Here is a tiny trained network, its code and every weight. The questions are about switching its units off for an input and a class, where a switched-off unit gives its printed mean instead of its output.

import numpy as np


def w(rows, s, z=0):
    codes = np.array(rows[::2]) - 128.0
    scale = np.full(codes.shape[1], s)
    scale[-1] = z or s
    return codes * scale


def norm(h):
    return h / np.sqrt((h * h).mean(-1, keepdims=True) + 1e-5)


def f(y):
    return y / 2 * (1 + np.tanh(0.7978845608 * (y + 0.044715 * y**3)))


def log_softmax(a):
    a = a - a.max(-1, keepdims=True)
    return a - np.log(np.exp(a).sum(-1, keepdims=True))


def net(x, mask):
    res = np.array(x, float).reshape(1, 8) / 4 @ E
    u = 0
    for l in range(4):
        y = f(norm(res) @ A[l][:, :-1].T + A[l][:, -1])
        res = res + np.where(mask[u : u + 6], y, B[l][:, -1]) @ B[l][:, :-1]
        u += 6
    return log_softmax(norm(res)[-1] @ U[:, :-1].T + U[:, -1])


A, B = {}, {}
E = w([
[128,131,88,2],'x0',
[207,85,102,114],'x1',
[127,121,130,131],'x2',
[130,128,129,128],'x3',
[131,125,126,127],'x4',
[129,121,130,129],'x5',
[131,130,127,129],'x6',
[49,169,152,141],'x7',
],0.0098)
A[0] = w([
[189,53,167,242,98],'0.n0',
[118,86,82,2,113],'0.n1',
[147,97,63,24,133],'0.n2',
[113,36,169,177,46],'0.n3',
[75,180,135,204,129],'0.n4',
[96,153,209,173,5],'0.n5',
],0.0082,0.0033)
B[0] = w([
[165,167,151,14,255],'0.n0',
[90,176,30,254,242],'0.n1',
[74,143,62,104,236],'0.n2',
[162,247,76,134,149],'0.n3',
[204,212,121,153,216],'0.n4',
[164,156,112,173,162],'0.n5',
],0.007,0.0053)
A[1] = w([
[114,95,235,47,14],'1.n0',
[129,90,78,16,18],'1.n1',
[48,111,150,32,18],'1.n2',
[59,58,165,42,116],'1.n3',
[84,103,129,254,2],'1.n4',
[177,120,98,25,127],'1.n5',
],0.0083,0.0038)
B[1] = w([
[123,253,46,167,86],'1.n0',
[199,158,177,199,175],'1.n1',
[99,88,221,2,113],'1.n2',
[118,173,215,38,100],'1.n3',
[84,138,127,244,128],'1.n4',
[132,143,232,197,253],'1.n5',
],0.0069,0.0022)
A[2] = w([
[212,24,79,57,120],'2.n0',
[127,58,58,134,40],'2.n1',
[174,92,57,69,3],'2.n2',
[145,75,120,148,68],'2.n3',
[2,160,86,91,160],'2.n4',
[212,79,219,183,81],'2.n5',
],0.0072,0.0048)
B[2] = w([
[106,25,182,137,160],'2.n0',
[188,146,53,163,124],'2.n1',
[145,33,66,246,117],'2.n2',
[89,112,139,118,100],'2.n3',
[69,2,104,29,254],'2.n4',
[112,158,202,39,188],'2.n5',
],0.0072,0.0042)
A[3] = w([
[67,125,199,156,59],'3.n0',
[77,83,125,69,2],'3.n1',
[187,125,120,230,82],'3.n2',
[47,182,149,128,55],'3.n3',
[210,72,180,170,20],'3.n4',
[139,2,60,57,36],'3.n5',
],0.0077,0.0057)
B[3] = w([
[148,141,56,255,99],'3.n0',
[77,95,84,47,117],'3.n1',
[120,189,73,62,171],'3.n2',
[206,33,224,153,133],'3.n3',
[66,45,95,102,130],'3.n4',
[197,220,47,250,252],'3.n5',
],0.006,0.002)
U = w([
[200,215,208,127,215],'0',
[61,75,10,98,147],'1',
[57,197,191,231,2],'2',
[38,76,157,23,102],'3',
[222,52,220,62,141],'4',
[212,48,37,148,66],'5',
],0.012,0.0036)

Each question gives the input, the list of numbers given to net, and the class t.
The units are the neurons (one row each of A and B). Each row of codes is followed by its name. A weight is (code - 128) times the scale printed after its matrix; where a second scale follows, it is the last column's (A, B and U).
mask holds one flag per neuron, layer by layer. A switched-off neuron (its flag False) gives its mean, the last column of its row in B, instead of its output. The means were averaged over made-up inputs and are rounded, as every weight is.
A unit's drop is (log p(t) with every unit on - log p(t) with that unit switched off) / (log p(t) with every unit on - log p(t) with every unit switched off).
The circuit of an input: a set's keep is (log p(t) with only the set's units on - log p(t) with every unit switched off) / (log p(t) with every unit on - log p(t) with every unit switched off). Starting from the 12 units with the biggest drops (on a tie, the unit counted first), units are removed one at a time, each time the one whose removal leaves the highest keep (on an exact tie, the one counted first), for as long as the keep stays at least 0.8.
circuit, biggest first: the units of the circuit, biggest drop first
unit that matters most: the unit with the biggest drop
k most important neurons: the k neurons with the biggest drops, biggest first
drop when u is switched off: that unit's drop, to one decimal
input [1,-5,-8,-1,-5,6,1,2], class 3: unit that matters most : 0.n1
input [-7,-4,6,-4,3,8,8,-3], class 0: circuit, biggest first : 0.n0, 0.n1
input [-2,4,-1,5,5,-8,2,1], class 0: 3 most important neurons : 0.n0, 2.n4, 1.n0
input [-2,4,0,-2,-8,2,-7,0], class 4: 2 most important neurons : 3.n5, 0.n1
input [-6,1,-6,5,0,5,-7,5], class 0: circuit, biggest first : 0.n4, 0.n1, 0.n0
input [0,7,-5,-8,-2,6,-7,-4], class 4: circuit, biggest first : 1.n5, 2.n5, 2.n0
input [-1,8,2,-5,0,2,-7,-6], class 4: 3 most important neurons : 1.n5, 0.n1, 2.n5
input [-6,3,-8,-8,0,-2,-6,-2], class 4: 2 most important neurons : 0.n1, 0.n0
input [-3,8,3,6,-6,2,6,3], class 0: 4 most important neurons : 0.n0, 1.n5, 2.n4, 1.n0
input [-6,-2,5,-6,-2,1,2,-1], class 0: 2 most important neurons : 0.n0, 0.n1
input [-8,5,-8,4,7,4,-1,6], class 0: 2 most important neurons : 0.n0, 0.n1
input [-1,3,8,-7,-6,-1,8,0], class 4: drop when 3.n5 is switched off : 0.2
input [-8,5,1,-6,5,3,5,3], class 0: drop when 0.n0 is switched off : 0.2
input [0,-7,3,-6,7,3,5,-7], class 0: drop when 1.n5 is switched off : 0.1
input [-2,5,-8,-8,-8,5,3,6], class 0: most important neuron : 0.n1
